Below are the code and all the weights of a small trained network. Each question names an input and a class and asks about switching units off, where a switched-off unit gives its printed mean instead of its output.

import numpy as np


def w(rows, s, z=0):
    codes = np.array(rows[::2]) - 128.0
    scale = np.full(codes.shape[1], s)
    scale[-1] = z or s
    return codes * scale


def f(y):
    return y / 2 * (1 + np.tanh(0.7978845608 * (y + 0.044715 * y**3)))


def log_softmax(a):
    a = a - a.max(-1, keepdims=True)
    return a - np.log(np.exp(a).sum(-1, keepdims=True))


def net(x, mask):
    res = np.array(x, float).reshape(1, 7) / 4 @ E
    y = f(res @ A[0][:, :-1].T + A[0][:, -1])
    res = res + np.where(mask, y, B[0][:, -1]) @ B[0][:, :-1]
    return log_softmax(res[-1] @ U[:, :-1].T + U[:, -1])


A, B = {}, {}
E = w([
[129,126,128,132],'x0',
[131,130,129,129],'x1',
[2,172,191,147],'x2',
[127,127,128,128],'x3',
[98,245,75,88],'x4',
[192,185,206,63],'x5',
[188,180,151,221],'x6',
],0.0078)
A[0] = w([
[173,154,156,176,139],'N0',
[174,70,24,127,176],'N1',
[162,140,235,83,90],'N2',
[89,188,198,212,135],'N3',
[31,111,202,139,96],'N4',
[55,138,161,147,149],'N5',
[85,121,93,44,214],'N6',
[130,126,121,148,219],'N7',
[212,116,228,32,97],'N8',
[93,187,128,133,109],'N9',
[107,131,71,231,124],'N10',
[184,184,222,76,73],'N11',
[70,135,190,119,157],'N12',
[89,73,130,29,160],'N13',
[118,216,11,113,121],'N14',
[63,134,218,83,129],'N15',
[152,116,162,13,141],'N16',
[180,204,124,221,156],'N17',
[128,132,151,158,181],'N18',
[86,98,128,40,143],'N19',
[127,189,73,93,121],'N20',
[126,209,61,116,90],'N21',
[115,198,114,49,113],'N22',
[151,124,47,168,95],'N23',
[58,105,69,210,91],'N24',
[115,85,130,119,156],'N25',
[139,49,180,150,140],'N26',
[81,182,57,104,137],'N27',
[91,93,11,193,72],'N28',
[184,179,197,100,126],'N29',
[141,121,101,129,254],'N30',
[255,123,87,106,86],'N31',
[135,229,85,107,93],'N32',
[128,47,16,134,114],'N33',
[11,74,218,141,172],'N34',
[140,113,153,65,142],'N35',
[80,79,100,52,164],'N36',
],0.0095,0.007)
B[0] = w([
[115,204,122,188,174],'N0',
[152,180,144,73,221],'N1',
[76,102,132,119,184],'N2',
[202,166,122,74,205],'N3',
[114,138,149,79,192],'N4',
[211,150,113,65,188],'N5',
[191,190,140,182,226],'N6',
[179,158,168,140,194],'N7',
[84,133,150,107,221],'N8',
[158,70,134,96,156],'N9',
[71,177,164,124,181],'N10',
[2,84,146,77,192],'N11',
[179,123,104,104,192],'N12',
[167,186,162,185,214],'N13',
[148,20,162,175,196],'N14',
[157,118,130,99,202],'N15',
[100,162,122,165,198],'N16',
[149,187,189,216,223],'N17',
[161,138,120,138,171],'N18',
[123,197,113,169,191],'N19',
[168,7,147,137,161],'N20',
[119,53,119,135,162],'N21',
[132,115,153,131,176],'N22',
[82,143,145,71,151],'N23',
[72,162,188,47,180],'N24',
[133,85,165,185,161],'N25',
[148,9,152,165,194],'N26',
[142,85,181,135,183],'N27',
[44,145,134,64,181],'N28',
[73,164,136,129,196],'N29',
[189,182,152,141,227],'N30',
[120,141,93,29,203],'N31',
[129,57,137,142,174],'N32',
[108,153,147,105,197],'N33',
[175,131,97,113,255],'N34',
[109,159,139,154,164],'N35',
[136,221,191,224,206],'N36',
],0.0065,0.0072)
U = w([
[168,177,158,202,89],'0',
[5,128,158,84,118],'1',
[191,135,147,137,204],'2',
[190,128,132,135,250],'3',
[238,126,94,42,2],'4',
[179,133,137,166,175],'5',
[179,21,166,163,83],'6',
[105,42,21,139,39],'7',
],0.013,0.0055)

Each question gives the input, the list of numbers given to net, and the class t.
The units are the neurons (one row each of A and B). Each row of codes is followed by its name. A weight is (code - 128) times the scale printed after its matrix; where a second scale follows, it is the last column's (A, B and U).
mask holds one flag per neuron, in row order. A switched-off neuron (its flag False) gives its mean, the last column of its row in B, instead of its output. The means were averaged over made-up inputs and are rounded, as every weight is.
A unit's drop is (log p(t) with every unit on - log p(t) with that unit switched off) / (log p(t) with every unit on - log p(t) with every unit switched off).
The circuit of an input: a set's keep is (log p(t) with only the set's units on - log p(t) with every unit switched off) / (log p(t) with every unit on - log p(t) with every unit switched off). Starting from the 12 units with the biggest drops (on a tie, the unit counted first), units are removed one at a time, each time the one whose removal leaves the highest keep (on an exact tie, the one counted first), for as long as the keep stays at least 0.8.
units of the circuit, in order: the units of the circuit, biggest drop first
most important unit: the unit with the biggest drop
top k neurons: the k neurons with the biggest drops, biggest first
drop of u: that unit's drop, to one decimal
input [-7,4,-3,4,8,2,-8], class 0: units of the circuit, in order -> (N36; N6)
input [-1,0,-3,-6,8,-4,7], class 6: most important unit -> N14
input [2,7,7,2,-5,-6,-2], class 2: units of the circuit, in order -> (N34; N5)
input [0,-7,4,1,-7,-2,-8], class 0: units of the circuit, in order -> (N36; N13)
input [2,3,3,1,3,7,-7], class 0: top 3 neurons -> (N6; N13; N36)
input [0,-6,-6,5,8,-1,-5], class 6: units of the circuit, in order -> (N14; N20)
input [7,-4,-7,2,8,-2,-4], class 6: units of the circuit, in order -> (N14; N20)
input [-4,0,1,-2,-1,-7,0], class 1: top 2 neurons -> (N28; N24)
input [-6,3,6,-4,0,-5,4], class 3: units of the circuit, in order -> (N3; N5; N36)
input [2,-6,-7,7,-7,-1,-2], class 4: top 3 neurons -> (N1; N31; N17)
input [-5,5,8,0,3,-7,-5], class 4: units of the circuit, in order -> (N5; N34)
input [-5,3,6,1,-5,-8,2], class 1: top 3 neurons -> (N24; N28; N10)
input [0,3,4,2,6,7,6], class 1: top 2 neurons -> (N11; N29)
input [2,-4,-6,-2,1,-4,5], class 4: most important unit -> N31
input [6,-3,7,-5,-8,7,6], class 6: top 3 neurons -> (N26; N11; N2)
input [-7,-1,-4,-8,-1,8,-5], class 1: top 2 neurons -> (N11; N8)
input [2,-8,-3,8,-8,3,-8], class 0: top 2 neurons -> (N36; N13)
input [2,-4,-8,-3,-7,-5,6], class 4: top 3 neurons -> (N31; N1; N36)
input [2,-3,-8,-4,-8,-7,-3], class 4: top 2 neurons -> (N1; N31)
input [0,3,6,-4,5,-5,-3], class 4: most important unit -> N5
input [-3,-4,-6,-2,8,4,0], class 6: top 2 neurons -> (N14; N20)
input [8,-3,2,-5,7,-2,-7], class 3: top 2 neurons -> (N17; N20)
input [7,-7,-7,0,2,-8,-6], class 1: drop of N28 -> 0.9
input [6,-7,6,-3,8,3,7], class 6: drop of N14 -> 0.2
